Below are the code and all the weights of a small trained network. Each question names an input and a target symbol and asks about switching units off, where a switched-off unit gives its printed mean instead of its output.

import numpy as np


def w(rows, s, z=0):
    codes = np.array(rows[::2]) - 128.0
    scale = np.full(codes.shape[1], s)
    scale[-1] = z or s
    return codes * scale


def f(y):
    return y / 2 * (1 + np.tanh(0.7978845608 * (y + 0.044715 * y**3)))


def softmax(a):
    e = np.exp(a - a.max(-1, keepdims=True))
    return e / e.sum(-1, keepdims=True)


def log_softmax(a):
    a = a - a.max(-1, keepdims=True)
    return a - np.log(np.exp(a).sum(-1, keepdims=True))


def net(x, mask):
    ids = ['γδεθλφω'.index(c) for c in x.split()]
    T = len(ids)
    res = E[ids] + P[:T]
    r = res
    for j in range(2):
        rows = slice(3 * j, 3 * j + 3)
        q, k, v = (r @ M[0][rows].T for M in (Q, K, V))
        z = softmax(np.where(np.tri(T) > 0, q @ k.T / 3**0.5, -1e9)) @ v
        o = O[0][rows]
        res = res + np.where(mask[j], z, o[:, -1]) @ o[:, :-1]
    y = f(res @ A[0][:, :-1].T + A[0][:, -1])
    res = res + np.where(mask[2:10], y, B[0][:, -1]) @ B[0][:, :-1]
    return log_softmax(res[-1] @ U[:, :-1].T + U[:, -1])


Q, K, V, O, A, B = {}, {}, {}, {}, {}, {}
E = w([
[58,158,254,139,193,121],'γ',
[105,168,132,91,103,74],'δ',
[156,81,164,216,252,139],'ε',
[166,80,162,242,161,70],'θ',
[184,122,78,144,172,79],'λ',
[65,195,178,53,186,130],'φ',
[75,174,100,62,166,161],'ω',
],0.01)
P = w([
[197,193,129,166,26,155],'0',
[81,104,107,165,164,75],'1',
[158,205,169,204,62,111],'2',
[31,103,103,196,75,103],'3',
[186,48,126,73,154,228],'4',
[104,141,118,97,189,28],'5',
[113,129,225,146,29,141],'6',
[34,98,97,176,168,96],'7',
[126,64,35,156,155,217],'8',
[40,130,131,146,127,71],'9',
[189,53,214,9,74,185],'10',
],0.014)
Q[0] = w([
[99,57,165,115,122,166],'h0',
[141,123,134,124,191,159],'h0',
[92,111,93,140,150,156],'h0',
[210,112,246,80,50,165],'h1',
[43,192,162,185,127,7],'h1',
[153,60,137,106,109,218],'h1',
],0.014)
K[0] = w([
[51,125,111,126,145,61],'h0',
[162,95,144,127,186,100],'h0',
[150,146,146,98,118,50],'h0',
[6,78,55,177,130,121],'h1',
[193,164,142,157,8,243],'h1',
[77,136,90,122,158,47],'h1',
],0.014)
V[0] = w([
[105,130,110,153,75,132],'h0',
[101,111,100,120,67,182],'h0',
[107,178,103,155,133,58],'h0',
[77,133,251,131,203,194],'h1',
[161,74,21,165,194,207],'h1',
[62,211,96,75,128,198],'h1',
],0.012)
O[0] = w([
[148,123,127,128,175,138,136],'h0',
[125,111,119,128,179,166,14],'h0',
[151,147,142,83,143,85,254],'h0',
[150,205,167,204,175,187,65],'h1',
[34,162,34,155,88,86,49],'h1',
[50,93,130,161,252,185,9],'h1',
],0.012,0.0055)
A[0] = w([
[163,247,140,186,114,193,53],'n0',
[121,153,188,65,135,84,124],'n1',
[125,57,165,145,126,85,253],'n2',
[167,90,147,108,162,143,44],'n3',
[88,55,101,71,54,95,171],'n4',
[114,83,118,150,202,197,174],'n5',
[27,25,120,105,218,107,61],'n6',
[1,97,42,157,161,39,53],'n7',
],0.009,0.0049)
B[0] = w([
[80,13,98,230,91,175,165],'n0',
[135,99,105,194,121,160,194],'n1',
[95,154,102,107,129,160,215],'n2',
[140,89,147,109,73,179,152],'n3',
[139,114,128,169,227,80,252],'n4',
[89,210,178,95,155,46,181],'n5',
[178,126,19,167,84,254,172],'n6',
[171,143,227,37,34,184,167],'n7',
],0.0091,0.016)
U = w([
[124,124,63,159,45,178,219],'γ',
[87,45,87,146,172,87,227],'δ',
[143,1,165,43,87,153,105],'ε',
[150,128,196,113,166,130,71],'θ',
[170,21,97,163,137,183,4],'λ',
[142,180,66,158,175,163,242],'φ',
[212,209,170,101,62,121,153],'ω',
],0.0068,0.0026)

Each question gives the input, a string of symbols that net reads in full, and the target symbol t.
The units are the heads (3 rows each of Q, K, V and O) and the neurons (one row each of A and B). Each row of codes is followed by its name. A weight is (code - 128) times the scale printed after its matrix; where a second scale follows, it is the last column's (O, A, B and U).
mask holds one flag per unit, heads first, then neurons. A switched-off unit (its flag False) gives its mean, the last column of its rows in O or B, instead of its output. The means were averaged over made-up inputs and are rounded, as every weight is.
A unit's drop is (log p(t) with every unit on - log p(t) with that unit switched off) / (log p(t) with every unit on - log p(t) with every unit switched off).
The circuit of an input: a set's keep is (log p(t) with only the set's units on - log p(t) with every unit switched off) / (log p(t) with every unit on - log p(t) with every unit switched off). Starting from all 10 units, units are removed one at a time, each time the one whose removal leaves the highest keep (on an exact tie, the one counted first), for as long as the keep stays at least 0.8.
units of the circuit, in order: the units of the circuit, biggest drop first
k most important neurons: the k neurons with the biggest drops, biggest first
which heads matter: for each layer, one digit per head in row order, 1 if its drop is at least 0.15 and else 0, layers parted by /
input λ γ φ, target δ: units of the circuit, in order -> [h1; n4]
input λ λ γ γ, target ε: units of the circuit, in order -> [n7; h1]
input θ λ λ ω, target δ: units of the circuit, in order -> [n4; h1; n7]
input λ θ δ λ φ λ ε θ ω θ, target ε: most important neuron -> [n7]
input θ φ ω λ θ φ θ, target δ: units of the circuit, in order -> [h1; n4]
input φ θ λ ε φ λ δ λ, target φ: 4 most important neurons -> [n6; n5; n7; n0]
input ε θ γ δ θ δ φ ω γ, target ε: units of the circuit, in order -> [h1; n4]
input φ δ θ θ ε λ ε γ θ, target δ: units of the circuit, in order -> [h1; n4; n6]
input λ ε φ θ θ δ, target ε: units of the circuit, in order -> [n7; h1]
input ε ε ω θ θ ω θ ε θ δ, target ω: which heads matter -> 01
input λ θ λ θ φ ε λ ε φ, target γ: units of the circuit, in order -> [h1; n0]
input ω θ ε θ, target γ: units of the circuit, in order -> [n6; h1; n7; n4]
input ε γ θ φ ε θ, target ω: 2 most important neurons -> [n7; n0]
input φ θ λ γ γ ω δ φ λ, target φ: units of the circuit, in order -> [h1; n5; n6]
input γ ω δ γ θ φ λ λ, target θ: units of the circuit, in order -> [h1; n5]
input γ θ λ, target λ: units of the circuit, in order -> [n0; h1]
input φ γ γ, target θ: 2 most important neurons -> [n5; n6]
input ε θ φ ε λ λ ε, target γ: 3 most important neurons -> [n0; n4; n5]
input φ λ φ, target θ: most important neuron -> [n5]
input ε θ ε λ θ ε ε λ, target ω: 2 most important neurons -> [n7; n0]
input ε ε δ, target γ: most important neuron -> [n0]
input ε ε θ φ ω θ θ ω, target ω: which heads matter -> 01
input ε λ θ θ ω θ ω ε θ λ ε, target γ: which heads matter -> 01
input ω γ δ φ, target γ: 2 most important neurons -> [n6; n7]
